Below is a small trained network, with its code and all its weights. Each question gives an input and a target symbol and asks what happens when units are switched off, that is, made to give their printed mean instead of their output.

import numpy as np


def w(rows, s, z=0):
    codes = np.array(rows[::2]) - 128.0
    scale = np.full(codes.shape[1], s)
    scale[-1] = z or s
    return codes * scale


def f(y):
    return y / 2 * (1 + np.tanh(0.7978845608 * (y + 0.044715 * y**3)))


def softmax(a):
    e = np.exp(a - a.max(-1, keepdims=True))
    return e / e.sum(-1, keepdims=True)


def log_softmax(a):
    a = a - a.max(-1, keepdims=True)
    return a - np.log(np.exp(a).sum(-1, keepdims=True))


def net(x, mask):
    ids = ['γδζθλμτφ'.index(c) for c in x.split()]
    T = len(ids)
    res = E[ids] + P[:T]
    r = res
    for j in range(2):
        rows = slice(4 * j, 4 * j + 4)
        q, k, v = (r @ M[0][rows].T for M in (Q, K, V))
        z = softmax(np.where(np.tri(T) > 0, q @ k.T / 4**0.5, -1e9)) @ v
        o = O[0][rows]
        res = res + np.where(mask[j], z, o[:, -1]) @ o[:, :-1]
    y = f(res @ A[0][:, :-1].T + A[0][:, -1])
    res = res + np.where(mask[2:14], y, B[0][:, -1]) @ B[0][:, :-1]
    return log_softmax(res[-1] @ U[:, :-1].T + U[:, -1])


Q, K, V, O, A, B = {}, {}, {}, {}, {}, {}
E = w([
[209,159,100],'γ',
[25,244,171],'δ',
[200,23,60],'ζ',
[240,92,183],'θ',
[253,235,95],'λ',
[100,28,70],'μ',
[247,149,204],'τ',
[105,66,65],'φ',
],0.014)
P = w([
[228,38,239],'0',
[191,103,178],'1',
[185,131,130],'2',
[173,145,86],'3',
[176,149,41],'4',
[167,162,2],'5',
],0.007)
Q[0] = w([
[198,128,148],'h0',
[207,106,80],'h0',
[86,133,232],'h0',
[138,90,215],'h0',
[39,100,118],'h1',
[201,127,171],'h1',
[127,8,194],'h1',
[130,98,249],'h1',
],0.013)
K[0] = w([
[135,91,86],'h0',
[112,86,9],'h0',
[195,118,254],'h0',
[139,73,182],'h0',
[172,112,185],'h1',
[66,130,90],'h1',
[82,52,175],'h1',
[48,109,195],'h1',
],0.017)
V[0] = w([
[63,55,49],'h0',
[243,108,153],'h0',
[155,161,232],'h0',
[254,189,77],'h0',
[120,209,163],'h1',
[151,226,148],'h1',
[41,246,142],'h1',
[69,103,236],'h1',
],0.0091)
O[0] = w([
[102,69,185,99],'h0',
[96,165,91,242],'h0',
[167,215,107,121],'h0',
[88,140,2,254],'h0',
[90,185,158,152],'h1',
[137,210,141,211],'h1',
[75,220,121,50],'h1',
[70,110,74,12],'h1',
],0.0099,0.0083)
A[0] = w([
[219,74,239,253],'n0',
[192,56,74,22],'n1',
[230,165,160,29],'n2',
[214,122,222,5],'n3',
[138,55,254,80],'n4',
[199,80,87,132],'n5',
[104,80,248,127],'n6',
[173,47,61,50],'n7',
[68,217,199,223],'n8',
[82,62,114,115],'n9',
[89,74,135,132],'n10',
[122,229,101,151],'n11',
],0.0088,0.0062)
B[0] = w([
[77,16,167,206],'n0',
[83,143,77,172],'n1',
[214,85,109,165],'n2',
[149,36,80,147],'n3',
[213,218,103,174],'n4',
[145,182,132,180],'n5',
[149,210,124,157],'n6',
[85,141,75,177],'n7',
[102,124,13,188],'n8',
[100,149,223,156],'n9',
[170,162,240,152],'n10',
[100,69,254,252],'n11',
],0.0079,0.022)
U = w([
[129,86,110,20],'γ',
[39,104,109,253],'δ',
[54,10,28,168],'ζ',
[154,95,2,54],'θ',
[183,127,134,127],'λ',
[102,28,247,200],'μ',
[234,178,175,110],'τ',
[170,36,115,71],'φ',
],0.0072,0.004)

Each question gives the input, a string of symbols that net reads in full, and the target symbol t.
The units are the heads (4 rows each of Q, K, V and O) and the neurons (one row each of A and B). Each row of codes is followed by its name. A weight is (code - 128) times the scale printed after its matrix; where a second scale follows, it is the last column's (O, A, B and U).
mask holds one flag per unit, heads first, then neurons. A switched-off unit (its flag False) gives its mean, the last column of its rows in O or B, instead of its output. The means were averaged over made-up inputs and are rounded, as every weight is.
A unit's drop is (log p(t) with every unit on - log p(t) with that unit switched off) / (log p(t) with every unit on - log p(t) with every unit switched off).
The circuit of an input: a set's keep is (log p(t) with only the set's units on - log p(t) with every unit switched off) / (log p(t) with every unit on - log p(t) with every unit switched off). Starting from the 12 units with the biggest drops (on a tie, the unit counted first), units are removed one at a time, each time the one whose removal leaves the highest keep (on an exact tie, the one counted first), for as long as the keep stays at least 0.8.
units of the circuit, in order: the units of the circuit, biggest drop first
top k neurons: the k neurons with the biggest drops, biggest first
heads that matter: for each layer, one digit per head in row order, 1 if its drop is at least 0.15 and else 0, layers parted by /
drop when u is switched off: that unit's drop, to one decimal
input γ τ φ λ, target μ: top 2 neurons	n0, n4
input γ δ θ μ ζ θ, target ζ: top 3 neurons	n11, n7, n1
input τ μ θ λ, target φ: heads that matter	10
input λ λ φ ζ τ, target ζ: heads that matter	01
input γ γ θ θ, target θ: units of the circuit, in order	h1, n11
input φ φ τ, target φ: top 3 neurons	n11, n0, n4
input φ δ θ φ λ γ, target μ: heads that matter	11
input λ φ θ, target φ: heads that matter	10
input λ δ γ λ μ λ, target φ: top 2 neurons	n11, n3
input δ ζ ζ μ γ, target φ: top 3 neurons	n11, n0, n3
input δ γ θ λ μ τ, target μ: top 2 neurons	n0, n8
input δ λ δ, target τ: top 2 neurons	n0, n2
input λ λ λ ζ, target ζ: top neuron	n11
input ζ λ ζ, target ζ: top 3 neurons	n7, n1, n11
input φ γ γ τ, target φ: top 2 neurons	n11, n4
input γ τ γ φ γ, target μ: top 3 neurons	n0, n8, n7
input φ δ λ, target μ: top neuron	n4
input γ τ γ μ τ, target μ: top 3 neurons	n0, n8, n10
input μ δ δ θ, target δ: drop when n11 is switched off	0.1
input γ φ μ γ γ, target φ: drop when n0 is switched off	0.1
input τ ζ δ τ, target δ: drop when h1 is switched off	0.9
input θ δ τ θ, target δ: drop when n11 is switched off	0.2
input δ τ τ δ λ τ, target δ: top neuron	n11
